Below are the code and all the weights of a small trained network. Each question names an input and a class and asks about switching units off, where a switched-off unit gives its printed mean instead of its output.

import numpy as np


def w(rows, s, z=0):
    codes = np.array(rows[::2]) - 128.0
    scale = np.full(codes.shape[1], s)
    scale[-1] = z or s
    return codes * scale


def norm(h):
    return h / np.sqrt((h * h).mean(-1, keepdims=True) + 1e-5)


def f(y):
    return np.maximum(y, 0)


def log_softmax(a):
    a = a - a.max(-1, keepdims=True)
    return a - np.log(np.exp(a).sum(-1, keepdims=True))


def net(x, mask):
    res = np.array(x, float).reshape(1, 7) / 4 @ E
    u = 0
    for l in range(2):
        y = f(norm(res) @ A[l][:, :-1].T + A[l][:, -1])
        res = res + np.where(mask[u : u + 16], y, B[l][:, -1]) @ B[l][:, :-1]
        u += 16
    return log_softmax(norm(res)[-1] @ U[:, :-1].T + U[:, -1])


A, B = {}, {}
E = w([
[86,1,73,69],'x0',
[182,61,166,216],'x1',
[221,156,76,89],'x2',
[126,129,128,128],'x3',
[127,128,129,127],'x4',
[129,126,127,129],'x5',
[108,157,63,189],'x6',
],0.0057)
A[0] = w([
[98,93,234,105,137],'L0N0',
[86,97,1,188,121],'L0N1',
[126,178,59,202,70],'L0N2',
[217,123,89,147,70],'L0N3',
[142,52,111,167,64],'L0N4',
[31,143,164,130,135],'L0N5',
[93,36,82,75,54],'L0N6',
[45,141,114,217,76],'L0N7',
[209,92,113,208,79],'L0N8',
[162,19,26,104,2],'L0N9',
[203,187,176,169,60],'L0N10',
[166,192,61,40,64],'L0N11',
[109,141,200,21,167],'L0N12',
[221,83,111,141,124],'L0N13',
[190,121,158,80,157],'L0N14',
[174,136,160,182,142],'L0N15',
],0.0096,0.0024)
B[0] = w([
[226,106,100,171,207],'L0N0',
[204,100,164,81,249],'L0N1',
[254,141,136,111,206],'L0N2',
[105,132,76,163,192],'L0N3',
[96,167,177,159,200],'L0N4',
[113,128,58,206,210],'L0N5',
[91,156,188,125,252],'L0N6',
[190,109,85,137,208],'L0N7',
[72,99,166,209,217],'L0N8',
[97,111,157,90,253],'L0N9',
[122,130,157,99,221],'L0N10',
[97,107,84,171,238],'L0N11',
[171,147,83,122,240],'L0N12',
[93,96,76,164,210],'L0N13',
[171,63,140,162,192],'L0N14',
[107,151,176,134,197],'L0N15',
],0.0091,0.0047)
A[1] = w([
[121,167,68,88,99],'L1N0',
[104,175,39,114,2],'L1N1',
[146,164,76,55,156],'L1N2',
[210,168,187,140,140],'L1N3',
[166,2,138,102,206],'L1N4',
[60,183,42,138,142],'L1N5',
[121,210,123,82,133],'L1N6',
[23,208,64,110,63],'L1N7',
[160,239,136,191,167],'L1N8',
[184,58,108,182,148],'L1N9',
[173,42,99,196,252],'L1N10',
[89,159,173,220,202],'L1N11',
[211,105,55,76,126],'L1N12',
[149,172,254,49,67],'L1N13',
[179,135,74,195,137],'L1N14',
[95,83,112,128,169],'L1N15',
],0.009,0.0036)
B[1] = w([
[151,95,135,224,152],'L1N0',
[98,86,130,187,148],'L1N1',
[114,100,121,220,165],'L1N2',
[102,186,125,112,178],'L1N3',
[148,238,158,115,221],'L1N4',
[124,74,152,173,160],'L1N5',
[82,1,141,137,145],'L1N6',
[129,140,131,183,145],'L1N7',
[74,121,194,15,199],'L1N8',
[151,112,76,119,211],'L1N9',
[131,171,66,82,255],'L1N10',
[81,62,90,134,191],'L1N11',
[157,134,147,158,186],'L1N12',
[132,121,76,137,140],'L1N13',
[121,68,112,78,206],'L1N14',
[75,188,134,144,163],'L1N15',
],0.0079,0.0096)
U = w([
[78,42,131,224,132],'0',
[35,155,225,38,115],'1',
[128,102,67,130,214],'2',
[254,163,127,106,2],'3',
],0.014,0.0038)

Each question gives the input, the list of numbers given to net, and the class t.
The units are the neurons (one row each of A and B). Each row of codes is followed by its name. A weight is (code - 128) times the scale printed after its matrix; where a second scale follows, it is the last column's (A, B and U).
mask holds one flag per neuron, layer by layer. A switched-off neuron (its flag False) gives its mean, the last column of its row in B, instead of its output. The means were averaged over made-up inputs and are rounded, as every weight is.
A unit's drop is (log p(t) with every unit on - log p(t) with that unit switched off) / (log p(t) with every unit on - log p(t) with every unit switched off).
The circuit of an input: a set's keep is (log p(t) with only the set's units on - log p(t) with every unit switched off) / (log p(t) with every unit on - log p(t) with every unit switched off). Starting from the 12 units with the biggest drops (on a tie, the unit counted first), units are removed one at a time, each time the one whose removal leaves the highest keep (on an exact tie, the one counted first), for as long as the keep stays at least 0.8.
circuit, biggest first: the units of the circuit, biggest drop first
k most important neurons: the k neurons with the biggest drops, biggest first
k most important neurons of layer l: the k neurons of layer l with the biggest drops, biggest first
input [7,6,1,4,3,3,8], class 3: circuit, biggest first => L0N1
input [7,-6,4,2,7,7,6], class 1: 4 most important neurons of layer 0 => L0N9, L0N1, L0N6, L0N5
input [-7,7,1,2,-4,-1,-2], class 0: 3 most important neurons of layer 0 => L0N8, L0N1, L0N13
input [-4,-4,-6,-5,2,7,3], class 2: 3 most important neurons of layer 0 => L0N7, L0N5, L0N2
input [4,-6,2,4,-2,1,-7], class 3: 2 most important neurons => L0N14, L0N12
input [-7,5,-6,-3,0,7,-7], class 1: 2 most important neurons of layer 1 => L1N8, L1N3
input [-8,0,4,-5,0,-1,-8], class 1: 2 most important neurons => L1N8, L0N1
input [6,2,6,-5,7,8,3], class 1: circuit, biggest first => L0N9, L0N6, L1N4
input [5,3,-5,5,3,8,8], class 3: 2 most important neurons of layer 0 => L0N1, L0N7
input [1,1,-6,4,5,4,-3], class 2: 3 most important neurons => L0N5, L0N1, L0N2
input [4,-5,-8,5,3,0,-7], class 2: 4 most important neurons => L0N0, L0N5, L0N1, L0N2
input [6,4,-8,-8,4,-4,6], class 2: 3 most important neurons => L0N7, L1N10, L0N1
input [-6,1,-8,-6,-6,-7,6], class 2: 2 most important neurons of layer 1 => L1N4, L1N11
input [4,-2,-2,-3,6,-8,0], class 1: circuit, biggest first => L0N6
input [5,-2,-5,7,-4,1,7], class 3: circuit, biggest first => L0N1, L1N4
input [0,-4,0,8,4,-5,-6], class 3: 2 most important neurons of layer 0 => L0N0, L0N14
input [4,0,-5,-8,-1,7,-2], class 2: 2 most important neurons of layer 1 => L1N8, L1N11
input [-5,0,-3,-6,7,-7,4], class 1: 3 most important neurons => L1N8, L0N0, L0N1
input [8,-8,7,-6,-3,4,-5], class 0: 3 most important neurons of layer 1 => L1N2, L1N8, L1N10
input [3,7,6,-1,-2,1,0], class 0: most important neuron => L0N8
input [8,-8,-8,1,5,3,-1], class 0: 4 most important neurons => L0N5, L1N8, L0N14, L0N12
input [-6,-3,1,5,-2,-5,6], class 1: 2 most important neurons => L1N8, L0N0
